Below are the code and all the weights of a small trained network. Each question names an input and a class and asks about switching units off, where a switched-off unit gives its printed mean instead of its output.

import numpy as np


def w(rows, s, z=0):
    codes = np.array(rows[::2]) - 128.0
    scale = np.full(codes.shape[1], s)
    scale[-1] = z or s
    return codes * scale


def norm(h):
    return h / np.sqrt((h * h).mean(-1, keepdims=True) + 1e-5)


def f(y):
    return np.maximum(y, 0)


def log_softmax(a):
    a = a - a.max(-1, keepdims=True)
    return a - np.log(np.exp(a).sum(-1, keepdims=True))


def net(x, mask):
    res = np.array(x, float).reshape(1, 2) / 4 @ E
    u = 0
    for l in range(2):
        y = f(norm(res) @ A[l][:, :-1].T + A[l][:, -1])
        res = res + np.where(mask[u : u + 5], y, B[l][:, -1]) @ B[l][:, :-1]
        u += 5
    return log_softmax(norm(res)[-1] @ U[:, :-1].T + U[:, -1])


A, B = {}, {}
E = w([
[141,44,81,140,81,173,90,41,248,162,115],'x0',
[175,163,113,64,28,171,84,117,110,91,87],'x1',
],0.012)
A[0] = w([
[154,43,94,78,124,76,118,93,163,122,75,132],'L0N1',
[113,231,124,129,108,125,169,136,116,49,140,185],'L0N2',
[152,148,142,156,69,135,132,94,128,157,93,118],'L0N3',
[2,148,153,186,225,115,167,95,87,162,112,217],'L0N4',
[210,159,115,103,54,117,50,136,77,92,97,7],'L0N5',
],0.0066,0.0019)
B[0] = w([
[21,213,188,117,96,93,139,207,26,31,156,180],'L0N1',
[89,58,100,126,99,75,204,31,141,86,254,189],'L0N2',
[128,73,167,132,224,106,133,148,82,234,135,158],'L0N3',
[226,121,104,69,64,144,170,129,139,115,118,255],'L0N4',
[148,117,117,162,171,121,49,195,139,228,15,193],'L0N5',
],0.0075,0.0099)
A[1] = w([
[132,154,69,59,82,140,176,109,170,79,167,138],'L1N1',
[9,98,149,181,145,97,104,121,111,157,124,250],'L1N2',
[60,42,173,132,102,147,124,25,173,161,104,16],'L1N3',
[82,125,135,134,117,187,76,65,144,180,162,78],'L1N4',
[157,95,102,179,148,88,189,132,195,170,183,149],'L1N5',
],0.011,0.0017)
B[1] = w([
[53,133,150,201,175,129,129,74,206,48,162,208],'L1N1',
[76,174,155,198,184,168,139,112,246,38,148,183],'L1N2',
[109,112,120,107,113,70,209,105,41,127,207,203],'L1N3',
[254,183,184,43,179,74,155,137,37,67,140,173],'L1N4',
[161,145,114,94,90,163,13,183,96,204,34,249],'L1N5',
],0.0094,0.011)
U = w([
[145,150,188,71,139,58,226,120,71,45,222,180],'0',
[201,140,135,80,105,127,61,182,115,236,57,198],'1',
[80,164,149,213,164,147,87,115,255,63,129,203],'2',
[117,91,163,157,85,172,178,100,157,168,140,27],'3',
[102,113,115,148,113,204,164,94,147,188,172,1],'4',
[84,89,81,118,103,183,156,115,151,144,149,29],'5',
[105,77,105,147,113,160,188,95,149,171,137,24],'6',
[113,101,118,148,100,149,154,68,159,164,134,12],'7',
],0.016,0.0049)

Each question gives the input, the list of numbers given to net, and the class t.
The units are the neurons (one row each of A and B). Each row of codes is followed by its name. A weight is (code - 128) times the scale printed after its matrix; where a second scale follows, it is the last column's (A, B and U).
mask holds one flag per neuron, layer by layer. A switched-off neuron (its flag False) gives its mean, the last column of its row in B, instead of its output. The means were averaged over made-up inputs and are rounded, as every weight is.
A unit's drop is (log p(t) with every unit on - log p(t) with that unit switched off) / (log p(t) with every unit on - log p(t) with every unit switched off).
The circuit of an input: a set's keep is (log p(t) with only the set's units on - log p(t) with every unit switched off) / (log p(t) with every unit on - log p(t) with every unit switched off). Starting from all 10 units, units are removed one at a time, each time the one whose removal leaves the highest keep (on an exact tie, the one counted first), for as long as the keep stays at least 0.8.
units of the circuit, in order: the units of the circuit, biggest drop first
unit that matters most: the unit with the biggest drop
top k neurons: the k neurons with the biggest drops, biggest first
top k neurons in layer l: the k neurons of layer l with the biggest drops, biggest first
drop of u: that unit's drop, to one decimal
input [2,-4], class 1: top 3 neurons => L1N5, L1N2, L0N2
input [-2,-1], class 2: unit that matters most => L1N1
input [1,-2], class 2: units of the circuit, in order => L1N1, L0N5
input [0,3], class 2: top 2 neurons in layer 0 => L0N4, L0N5
input [-3,3], class 2: top 3 neurons in layer 0 => L0N2, L0N4, L0N5
input [3,2], class 2: top 4 neurons => L0N1, L0N4, L1N2, L0N2
input [-6,8], class 1: top 4 neurons => L0N5, L1N3, L1N1, L0N4
input [-3,0], class 2: units of the circuit, in order => L1N1, L1N3, L1N4, L0N2
input [-3,4], class 1: top 3 neurons => L0N5, L1N1, L0N1
input [8,-8], class 0: top 3 neurons => L1N3, L1N4, L0N1
input [-3,-1], class 2: units of the circuit, in order => L1N3, L1N4
input [1,1], class 2: top 2 neurons => L0N4, L1N2
input [-6,-7], class 1: top 4 neurons => L0N1, L1N5, L0N4, L1N3
input [-4,6], class 1: unit that matters most => L0N5
input [4,4], class 0: top 2 neurons => L0N4, L1N5
input [7,6], class 0: top 2 neurons => L1N5, L1N3
input [0,0], class 2: top 2 neurons => L0N3, L1N1
input [7,-7], class 0: top 2 neurons in layer 0 => L0N1, L0N5
input [-5,-8], class 1: top 2 neurons in layer 0 => L0N4, L0N1
input [0,-6], class 1: units of the circuit, in order => L1N5
input [-3,-2], class 2: top 2 neurons => L1N1, L1N3
input [-2,-4], class 1: top 2 neurons in layer 1 => L1N5, L1N2
input [-4,-5], class 1: top 2 neurons in layer 1 => L1N5, L1N3
input [5,-5], class 0: drop of L0N2 => 0.0
